Here is a tiny trained network, its code and every weight. The questions are about switching its units off for an input and a target symbol, where a switched-off unit gives its printed mean instead of its output.

import numpy as np


def w(rows, s, z=0):
    codes = np.array(rows[::2]) - 128.0
    scale = np.full(codes.shape[1], s)
    scale[-1] = z or s
    return codes * scale


def norm(h):
    return h / np.sqrt((h * h).mean(-1, keepdims=True) + 1e-5)


def f(y):
    return y / 2 * (1 + np.tanh(0.7978845608 * (y + 0.044715 * y**3)))


def softmax(a):
    e = np.exp(a - a.max(-1, keepdims=True))
    return e / e.sum(-1, keepdims=True)


def log_softmax(a):
    a = a - a.max(-1, keepdims=True)
    return a - np.log(np.exp(a).sum(-1, keepdims=True))


def net(x, mask):
    ids = ['ΘΩαγδεζμξστ'.index(c) for c in x.split()]
    T = len(ids)
    res = E[ids] + P[:T]
    r = norm(res)
    for j in range(3):
        rows = slice(4 * j, 4 * j + 4)
        q, k, v = (r @ M[0][rows].T for M in (Q, K, V))
        z = softmax(np.where(np.tri(T) > 0, q @ k.T / 4**0.5, -1e9)) @ v
        o = O[0][rows]
        res = res + np.where(mask[j], z, o[:, -1]) @ o[:, :-1]
    y = f(norm(res) @ A[0][:, :-1].T + A[0][:, -1])
    res = res + np.where(mask[3:19], y, B[0][:, -1]) @ B[0][:, :-1]
    return log_softmax(norm(res)[-1] @ U[:, :-1].T + U[:, -1])


Q, K, V, O, A, B = {}, {}, {}, {}, {}, {}
E = w([
[83,100,112],'Θ',
[98,88,110],'Ω',
[78,118,119],'α',
[149,171,154],'γ',
[176,121,135],'δ',
[75,112,112],'ε',
[111,178,151],'ζ',
[82,121,117],'μ',
[182,254,251],'ξ',
[81,164,134],'σ',
[132,177,144],'τ',
],0.0092)
P = w([
[131,109,148],'0',
[158,138,27],'1',
[129,151,120],'2',
[111,83,209],'3',
[249,93,129],'4',
[138,172,58],'5',
],0.014)
Q[0] = w([
[162,161,164],'H1',
[108,127,80],'H1',
[124,105,165],'H1',
[174,150,202],'H1',
[124,66,224],'H2',
[179,163,47],'H2',
[126,100,207],'H2',
[59,173,77],'H2',
[116,154,122],'H3',
[100,80,237],'H3',
[128,91,248],'H3',
[154,101,195],'H3',
],0.017)
K[0] = w([
[190,170,201],'H1',
[137,155,90],'H1',
[116,75,142],'H1',
[117,147,202],'H1',
[133,191,4],'H2',
[80,131,208],'H2',
[156,168,52],'H2',
[160,50,193],'H2',
[119,75,115],'H3',
[138,154,6],'H3',
[137,180,26],'H3',
[174,181,87],'H3',
],0.015)
V[0] = w([
[135,177,46],'H1',
[124,165,161],'H1',
[93,147,135],'H1',
[69,140,133],'H1',
[88,176,114],'H2',
[112,84,141],'H2',
[215,23,69],'H2',
[20,118,102],'H2',
[167,92,157],'H3',
[92,183,151],'H3',
[40,142,65],'H3',
[208,9,126],'H3',
],0.012)
O[0] = w([
[139,136,164,114],'H1',
[147,190,100,139],'H1',
[162,128,122,112],'H1',
[187,108,124,98],'H1',
[110,137,135,87],'H2',
[120,112,108,162],'H2',
[253,98,85,127],'H2',
[63,157,75,98],'H2',
[165,105,125,204],'H3',
[111,132,169,103],'H3',
[38,174,122,3],'H3',
[187,112,92,241],'H3',
],0.012,0.004)
A[0] = w([
[190,146,51,154],'N1',
[117,121,34,3],'N2',
[116,137,109,82],'N3',
[132,120,99,84],'N4',
[14,158,41,148],'N5',
[112,132,110,108],'N6',
[71,167,231,119],'N7',
[126,86,85,105],'N8',
[187,85,174,98],'N9',
[183,142,185,221],'N10',
[157,192,173,152],'N11',
[131,82,69,67],'N12',
[41,119,251,79],'N13',
[61,156,69,100],'N14',
[118,84,106,100],'N15',
[167,169,79,134],'N16',
],0.017,0.0057)
B[0] = w([
[136,205,142,255],'N1',
[90,155,77,157],'N2',
[135,123,84,122],'N3',
[119,154,108,130],'N4',
[65,41,104,247],'N5',
[115,124,115,127],'N6',
[183,177,141,215],'N7',
[145,176,107,152],'N8',
[84,92,157,214],'N9',
[138,67,173,238],'N10',
[188,101,216,168],'N11',
[128,202,96,158],'N12',
[203,248,182,218],'N13',
[89,60,89,188],'N14',
[155,162,121,132],'N15',
[148,176,133,187],'N16',
],0.011,0.0087)
U = w([
[86,82,113,123],'Θ',
[90,82,89,143],'Ω',
[103,5,250,27],'α',
[92,182,42,107],'γ',
[197,238,32,57],'δ',
[123,131,150,75],'ε',
[91,224,200,41],'ζ',
[87,78,116,157],'μ',
[149,181,201,253],'ξ',
[8,177,226,153],'σ',
[250,89,104,174],'τ',
],0.014,0.0049)

Each question gives the input, a string of symbols that net reads in full, and the target symbol t.
The units are the heads (4 rows each of Q, K, V and O) and the neurons (one row each of A and B). Each row of codes is followed by its name. A weight is (code - 128) times the scale printed after its matrix; where a second scale follows, it is the last column's (O, A, B and U).
mask holds one flag per unit, heads first, then neurons. A switched-off unit (its flag False) gives its mean, the last column of its rows in O or B, instead of its output. The means were averaged over made-up inputs and are rounded, as every weight is.
A unit's drop is (log p(t) with every unit on - log p(t) with that unit switched off) / (log p(t) with every unit on - log p(t) with every unit switched off).
The circuit of an input: a set's keep is (log p(t) with only the set's units on - log p(t) with every unit switched off) / (log p(t) with every unit on - log p(t) with every unit switched off). Starting from the 12 units with the biggest drops (on a tie, the unit counted first), units are removed one at a time, each time the one whose removal leaves the highest keep (on an exact tie, the one counted first), for as long as the keep stays at least 0.8.
units of the circuit, in order: the units of the circuit, biggest drop first
k most important neurons: the k neurons with the biggest drops, biggest first
heads that matter: for each layer, one digit per head in row order, 1 if its drop is at least 0.15 and else 0, layers parted by /
drop when u is switched off: that unit's drop, to one decimal
input Ω δ Θ Ω δ, target γ: heads that matter => 010
input δ σ δ α, target σ: units of the circuit, in order => (H3)
input α γ γ δ δ, target α: units of the circuit, in order => (H3 N13 N9)
input ξ δ γ τ ξ α, target ξ: heads that matter => 111
input δ Ω γ δ α, target α: heads that matter => 010
input τ γ σ σ Ω σ, target σ: heads that matter => 111
input μ Ω Ω σ ξ ξ, target σ: heads that matter => 011
input Θ ζ ζ Θ δ τ, target γ: heads that matter => 010
input Θ ζ Ω τ Θ δ, target ξ: heads that matter => 110
input σ ζ γ, target σ: heads that matter => 010
input δ ε α, target τ: heads that matter => 001
input σ Ω τ, target σ: heads that matter => 010
input δ γ α τ, target α: units of the circuit, in order => (H2 H3 H1 N13)
input σ τ δ Θ, target ξ: heads that matter => 011
input δ α μ, target τ: heads that matter => 001
input Ω δ τ ξ Ω Ω, target ξ: units of the circuit, in order => (H2 H3)
input Ω τ ε, target δ: heads that matter => 010
input δ α γ, target τ: units of the circuit, in order => (H3)
input ξ τ Ω δ δ, target δ: units of the circuit, in order => (H1 H2 N1)
input δ δ τ Θ, target τ: units of the circuit, in order => (H2)
input δ Θ γ σ ξ δ, target σ: 2 most important neurons => (N13 N5)
input δ Θ δ γ, target γ: drop when H2 is switched off => 0.5
input Θ τ σ, target γ: drop when H2 is switched off => 1.1
input Ω Ω μ Ω, target δ: drop when N2 is switched off => 0.0
